Below are the code and all the weights of a small trained network. Each question names an input and a class and asks about switching units off, where a switched-off unit gives its printed mean instead of its output.

import numpy as np


def w(rows, s, z=0):
    codes = np.array(rows[::2]) - 128.0
    scale = np.full(codes.shape[1], s)
    scale[-1] = z or s
    return codes * scale


def f(y):
    return y / 2 * (1 + np.tanh(0.7978845608 * (y + 0.044715 * y**3)))


def log_softmax(a):
    a = a - a.max(-1, keepdims=True)
    return a - np.log(np.exp(a).sum(-1, keepdims=True))


def net(x, mask):
    res = np.array(x, float).reshape(1, 7) / 4 @ E
    y = f(res @ A[0][:, :-1].T + A[0][:, -1])
    res = res + np.where(mask, y, B[0][:, -1]) @ B[0][:, :-1]
    return log_softmax(res[-1] @ U[:, :-1].T + U[:, -1])


A, B = {}, {}
E = w([
[82,117,148,171,95,144,4,61,173,132],'x0',
[79,176,109,123,226,144,60,191,54,51],'x1',
[83,1,117,92,102,118,143,124,129,22],'x2',
[147,137,144,134,138,137,127,110,127,104],'x3',
[93,159,60,42,174,148,150,57,167,137],'x4',
[166,29,110,103,189,194,88,144,98,195],'x5',
[139,91,88,209,217,48,126,164,226,131],'x6',
],0.01)
A[0] = w([
[104,139,97,119,143,137,80,49,167,122,121],'n0',
[171,126,115,182,218,83,152,168,183,108,24],'n1',
[210,131,105,67,172,120,251,173,93,123,129],'n2',
[182,53,111,104,184,179,92,147,86,184,99],'n3',
[180,89,146,136,38,118,189,67,189,184,71],'n4',
[96,155,188,59,45,210,145,117,1,126,94],'n5',
[129,121,92,179,177,121,119,151,170,134,83],'n6',
[142,140,117,178,181,79,140,143,170,136,5],'n7',
[105,65,114,160,161,119,150,152,196,86,83],'n8',
[140,94,183,178,103,93,128,147,68,113,107],'n9',
[67,197,134,159,82,79,189,107,139,96,153],'n10',
[132,147,143,99,171,85,203,159,93,118,13],'n11',
[126,181,104,30,193,126,173,83,202,124,102],'n12',
[153,108,187,163,131,81,126,127,114,146,74],'n13',
[163,237,134,202,177,141,120,109,117,225,48],'n14',
[100,80,159,160,161,200,64,94,140,166,121],'n15',
[83,174,97,117,190,119,39,188,50,76,38],'n16',
[81,169,117,151,65,109,68,123,163,103,136],'n17',
[95,132,86,38,203,130,137,63,128,150,90],'n18',
[81,6,130,97,101,104,162,97,109,14,60],'n19',
[195,124,161,198,98,107,86,200,77,132,120],'n20',
[175,182,145,121,130,98,107,123,98,181,31],'n21',
[204,83,124,91,115,161,107,138,158,174,102],'n22',
],0.0093,0.0015)
B[0] = w([
[87,121,186,148,81,105,106,154,125,164,183],'n0',
[150,127,120,101,110,154,111,113,174,157,206],'n1',
[20,167,125,206,46,149,50,161,152,78,229],'n2',
[184,242,138,125,124,88,179,196,128,44,219],'n3',
[89,47,136,200,189,185,192,74,112,96,243],'n4',
[186,127,76,76,141,171,88,104,248,187,247],'n5',
[161,116,125,109,135,131,95,78,181,111,175],'n6',
[181,119,87,54,85,162,138,102,168,153,179],'n7',
[153,134,64,89,144,156,89,111,157,152,194],'n8',
[88,90,177,65,155,77,124,139,126,192,184],'n9',
[245,197,144,138,158,77,183,172,122,73,200],'n10',
[98,146,143,169,67,161,113,137,152,124,176],'n11',
[87,81,193,79,148,93,127,174,121,182,203],'n12',
[91,123,136,145,164,120,116,127,153,176,163],'n13',
[114,151,58,133,117,125,98,100,9,156,245],'n14',
[133,178,146,202,49,118,115,195,142,91,195],'n15',
[99,47,131,204,193,215,254,56,138,104,214],'n16',
[116,199,132,177,77,107,136,172,176,88,181],'n17',
[112,169,186,103,184,99,148,156,125,174,199],'n18',
[135,148,62,126,148,53,83,106,27,154,247],'n19',
[95,83,195,81,164,78,123,172,136,176,207],'n20',
[116,107,93,81,149,113,100,89,62,124,180],'n21',
[170,164,133,160,150,133,187,142,109,88,187],'n22',
],0.0089,0.013)
U = w([
[98,71,122,180,162,195,239,53,118,102,87],'0',
[185,123,70,69,108,175,97,88,208,158,5],'1',
[121,133,40,116,124,91,92,84,6,133,186],'2',
[203,188,153,135,118,96,201,180,128,55,154],'3',
[62,101,239,73,148,85,131,151,131,180,123],'4',
[53,145,144,190,29,157,78,144,154,90,223],'5',
],0.014,0.0014)

Each question gives the input, the list of numbers given to net, and the class t.
The units are the neurons (one row each of A and B). Each row of codes is followed by its name. A weight is (code - 128) times the scale printed after its matrix; where a second scale follows, it is the last column's (A, B and U).
mask holds one flag per neuron, in row order. A switched-off neuron (its flag False) gives its mean, the last column of its row in B, instead of its output. The means were averaged over made-up inputs and are rounded, as every weight is.
A unit's drop is (log p(t) with every unit on - log p(t) with that unit switched off) / (log p(t) with every unit on - log p(t) with every unit switched off).
The circuit of an input: a set's keep is (log p(t) with only the set's units on - log p(t) with every unit switched off) / (log p(t) with every unit on - log p(t) with every unit switched off). Starting from the 12 units with the biggest drops (on a tie, the unit counted first), units are removed one at a time, each time the one whose removal leaves the highest keep (on an exact tie, the one counted first), for as long as the keep stays at least 0.8.
circuit, biggest first: the units of the circuit, biggest drop first
top k neurons: the k neurons with the biggest drops, biggest first
drop of u: that unit's drop, to one decimal
input [8,7,2,7,8,6,-5], class 4: top 3 neurons : [n18; n0; n4]
input [-7,0,-6,5,-7,-6,0], class 4: top 3 neurons : [n20; n19; n9]
input [2,-7,7,8,8,-1,6], class 4: top 3 neurons : [n12; n16; n0]
input [1,2,7,5,-7,4,5], class 2: top 4 neurons : [n19; n8; n12; n5]
input [7,8,-3,-8,7,3,1], class 0: circuit, biggest first : [n16]
input [-7,4,6,-1,3,-4,-3], class 5: top 4 neurons : [n2; n11; n14; n21]
input [5,6,3,-4,-4,-3,1], class 0: top 2 neurons : [n16; n2]
input [6,3,-7,5,-1,-5,-3], class 2: top 3 neurons : [n14; n2; n21]
input [2,1,4,5,0,-6,0], class 3: top 2 neurons : [n10; n14]
input [8,3,1,5,3,1,-8], class 1: top 2 neurons : [n5; n2]
input [-4,-2,1,1,4,5,-4], class 3: top 2 neurons : [n3; n22]
input [-8,-5,-2,-2,8,0,-1], class 4: top 3 neurons : [n12; n18; n15]
input [-8,-1,-8,-3,-4,1,3], class 2: top 3 neurons : [n14; n21; n15]
input [3,-2,1,6,5,-4,-3], class 4: circuit, biggest first : [n12]
input [0,-4,4,-6,5,5,2], class 3: circuit, biggest first : [n3; n22]
input [7,-5,-8,2,1,-6,-1], class 2: drop of n14 : 1.4
input [-4,-2,1,5,4,-6,-6], class 1: drop of n3 : 0.7
input [1,1,5,-6,-5,-7,2], class 3: drop of n14 : 0.5
